Below is a small trained network, with its code and all its weights. Each question gives an input and a class and asks what happens when units are switched off, that is, made to give their printed mean instead of their output.

import numpy as np


def w(rows, s, z=0):
    codes = np.array(rows[::2]) - 128.0
    scale = np.full(codes.shape[1], s)
    scale[-1] = z or s
    return codes * scale


def norm(h):
    return h / np.sqrt((h * h).mean(-1, keepdims=True) + 1e-5)


def f(y):
    return y / 2 * (1 + np.tanh(0.7978845608 * (y + 0.044715 * y**3)))


def log_softmax(a):
    a = a - a.max(-1, keepdims=True)
    return a - np.log(np.exp(a).sum(-1, keepdims=True))


def net(x, mask):
    res = np.array(x, float).reshape(1, 6) / 4 @ E
    u = 0
    for l in range(3):
        y = f(norm(res) @ A[l][:, :-1].T + A[l][:, -1])
        res = res + np.where(mask[u : u + 8], y, B[l][:, -1]) @ B[l][:, :-1]
        u += 8
    return log_softmax(norm(res)[-1] @ U[:, :-1].T + U[:, -1])


A, B = {}, {}
E = w([
[69,33,65,131,165,185,95,72,19,115,208],'x0',
[54,131,195,1,143,145,40,125,122,143,99],'x1',
[128,133,128,135,112,138,112,147,123,134,136],'x2',
[87,89,69,134,35,139,121,98,185,132,96],'x3',
[106,174,201,193,92,151,121,51,98,129,101],'x4',
[46,97,190,150,106,35,167,157,136,123,192],'x5',
],0.0066)
A[0] = w([
[96,72,87,110,136,147,65,79,79,92,212,93],'L0N1',
[221,91,235,133,253,92,92,187,51,152,119,84],'L0N2',
[126,118,133,145,163,114,101,102,166,126,135,7],'L0N3',
[95,186,203,193,110,172,118,16,124,158,135,59],'L0N4',
[17,178,160,110,161,182,103,108,138,140,99,38],'L0N5',
[84,110,193,65,137,126,65,157,176,126,96,108],'L0N6',
[71,88,46,109,50,108,106,103,168,130,57,115],'L0N7',
[53,198,183,246,136,162,92,60,95,161,68,2],'L0N8',
],0.0052,0.0054)
B[0] = w([
[113,150,182,116,112,203,239,167,143,183,64,242],'L0N1',
[83,220,78,96,100,126,127,69,166,46,241,251],'L0N2',
[25,42,186,84,94,122,140,193,234,59,129,66],'L0N3',
[218,72,114,6,37,97,151,183,52,8,124,190],'L0N4',
[180,92,166,147,132,142,93,71,152,86,121,158],'L0N5',
[208,93,138,217,138,138,117,125,183,187,130,242],'L0N6',
[131,237,128,113,187,127,131,98,130,60,251,230],'L0N7',
[172,63,113,19,1,94,152,134,69,23,141,166],'L0N8',
],0.0063,0.0027)
A[1] = w([
[37,53,213,150,106,33,133,166,121,69,130,4],'L1N1',
[32,82,40,116,9,147,108,66,254,118,101,52],'L1N2',
[51,82,174,165,156,64,137,187,131,115,139,52],'L1N3',
[61,117,170,40,143,117,37,118,138,136,102,92],'L1N4',
[75,78,184,143,116,97,148,151,162,107,219,70],'L1N5',
[111,81,102,53,190,109,56,203,165,90,145,15],'L1N6',
[153,61,53,35,173,118,148,246,178,121,170,3],'L1N7',
[121,83,191,105,95,148,148,114,101,159,129,39],'L1N8',
],0.0062,0.0036)
B[1] = w([
[143,172,65,123,105,113,99,83,114,178,81,213],'L1N1',
[134,180,168,104,190,123,134,137,114,97,201,211],'L1N2',
[122,154,83,114,129,131,149,61,149,189,110,181],'L1N3',
[182,70,154,190,134,93,95,155,156,133,185,240],'L1N4',
[149,168,84,131,137,130,86,109,113,164,93,236],'L1N5',
[161,99,146,136,116,121,142,94,106,111,120,165],'L1N6',
[140,124,148,101,5,108,159,108,76,78,105,253],'L1N7',
[127,99,130,147,90,158,148,129,106,144,123,130],'L1N8',
],0.012,0.0025)
A[2] = w([
[117,154,166,124,149,112,151,193,225,134,34,42],'L2N1',
[160,83,62,153,123,70,177,139,137,107,132,135],'L2N2',
[125,47,203,103,139,152,71,115,172,155,99,79],'L2N3',
[70,53,94,144,157,158,117,108,58,132,138,73],'L2N4',
[158,84,109,254,132,116,142,130,146,107,132,74],'L2N5',
[141,185,175,106,81,91,126,152,157,126,86,129],'L2N6',
[55,77,94,135,148,150,130,132,92,128,110,38],'L2N7',
[184,144,55,92,159,179,49,113,107,109,49,3],'L2N8',
],0.0089,0.0041)
B[2] = w([
[4,73,131,153,148,222,185,183,102,128,136,180],'L2N1',
[143,77,219,116,144,150,39,70,116,143,94,216],'L2N2',
[200,62,97,198,148,59,156,121,146,153,127,192],'L2N3',
[55,141,161,96,141,140,169,255,236,104,54,189],'L2N4',
[168,48,172,103,157,61,26,168,177,167,165,167],'L2N5',
[64,52,87,104,160,212,150,152,65,110,117,255],'L2N6',
[102,153,174,177,116,173,202,231,96,131,80,136],'L2N7',
[46,208,66,151,74,5,124,51,128,252,78,185],'L2N8',
],0.0072,0.0049)
U = w([
[45,96,134,138,157,210,198,238,131,136,73,254],'0',
[174,83,139,68,4,100,139,104,55,62,78,163],'1',
[104,198,37,143,131,72,108,74,137,249,73,134],'2',
[215,38,165,180,183,92,57,152,191,158,163,5],'3',
[111,240,126,94,202,127,138,132,138,40,242,95],'4',
],0.013,0.001)

Each question gives the input, the list of numbers given to net, and the class t.
The units are the neurons (one row each of A and B). Each row of codes is followed by its name. A weight is (code - 128) times the scale printed after its matrix; where a second scale follows, it is the last column's (A, B and U).
mask holds one flag per neuron, layer by layer. A switched-off neuron (its flag False) gives its mean, the last column of its row in B, instead of its output. The means were averaged over made-up inputs and are rounded, as every weight is.
A unit's drop is (log p(t) with every unit on - log p(t) with that unit switched off) / (log p(t) with every unit on - log p(t) with every unit switched off).
The circuit of an input: a set's keep is (log p(t) with only the set's units on - log p(t) with every unit switched off) / (log p(t) with every unit on - log p(t) with every unit switched off). Starting from the 12 units with the biggest drops (on a tie, the unit counted first), units are removed one at a time, each time the one whose removal leaves the highest keep (on an exact tie, the one counted first), for as long as the keep stays at least 0.8.
units of the circuit, in order: the units of the circuit, biggest drop first
most important unit: the unit with the biggest drop
k most important neurons: the k neurons with the biggest drops, biggest first
top k neurons in layer l: the k neurons of layer l with the biggest drops, biggest first
input [-3,0,-2,8,0,-6], class 4: units of the circuit, in order -> L1N2
input [-3,-7,5,-5,4,7], class 2: units of the circuit, in order -> L1N1; L1N3; L1N5
input [-3,-6,1,8,1,-3], class 4: 2 most important neurons -> L1N2; L0N6
input [3,-5,8,-4,4,3], class 3: 3 most important neurons -> L1N7; L2N5; L0N7
input [-1,7,3,2,5,6], class 3: top 2 neurons in layer 1 -> L1N4; L1N7
input [-6,-2,-1,-5,3,7], class 2: units of the circuit, in order -> L1N1; L1N3
input [-7,6,0,6,3,6], class 0: 2 most important neurons -> L2N1; L2N6
input [1,-3,-2,-8,-6,-8], class 2: 2 most important neurons -> L2N8; L0N7
input [-5,-2,-8,5,5,5], class 0: 3 most important neurons -> L2N6; L0N2; L1N7
input [6,7,-7,1,-5,8], class 2: top 2 neurons in layer 1 -> L1N1; L1N3
input [-6,-7,-7,5,6,5], class 3: 3 most important neurons -> L2N5; L1N7; L0N1
input [-8,0,-5,-8,2,4], class 0: 3 most important neurons -> L2N1; L2N6; L0N7
input [3,5,-4,8,-7,4], class 4: 2 most important neurons -> L1N2; L0N4
input [-2,2,5,-3,6,7], class 2: 3 most important neurons -> L1N1; L1N5; L1N7
input [-5,-6,1,7,4,5], class 4: 3 most important neurons -> L1N2; L0N6; L1N4
input [3,6,-2,4,-5,-4], class 3: 3 most important neurons -> L1N4; L0N4; L2N3
input [8,1,-4,7,-5,-6], class 0: units of the circuit, in order -> L2N4
input [-6,8,-8,-5,-3,3], class 3: 2 most important neurons -> L1N4; L0N1
input [-2,-3,5,-5,-4,-5], class 2: 2 most important neurons -> L2N8; L0N4
input [-3,3,-4,0,0,-3], class 0: 4 most important neurons -> L2N1; L1N5; L1N1; L1N3
input [-7,5,0,4,7,7], class 0: units of the circuit, in order -> L2N6
input [2,0,3,-7,8,2], class 1: top 2 neurons in layer 0 -> L0N8; L0N4
input [2,-2,5,6,6,7], class 2: 4 most important neurons -> L1N1; L1N5; L1N7; L0N2
input [-1,6,-5,3,-2,-5], class 3: top 3 neurons in layer 1 -> L1N4; L1N5; L1N1
input [1,-7,-1,8,6,6], class 4: top 2 neurons in layer 0 -> L0N6; L0N7
input [-6,-4,4,-7,5,7], class 2: top 2 neurons in layer 1 -> L1N1; L1N3
input [6,7,-1,-1,2,-3], class 3: top 3 neurons in layer 2 -> L2N3; L2N6; L2N1
input [5,7,-3,-4,0,-7], class 2: most important unit -> L2N8
input [-5,6,-1,1,-5,-3], class 3: top 2 neurons in layer 2 -> L2N3; L2N4
input [-5,-3,5,-6,-2,-2], class 4: top 2 neurons in layer 0 -> L0N2; L0N1
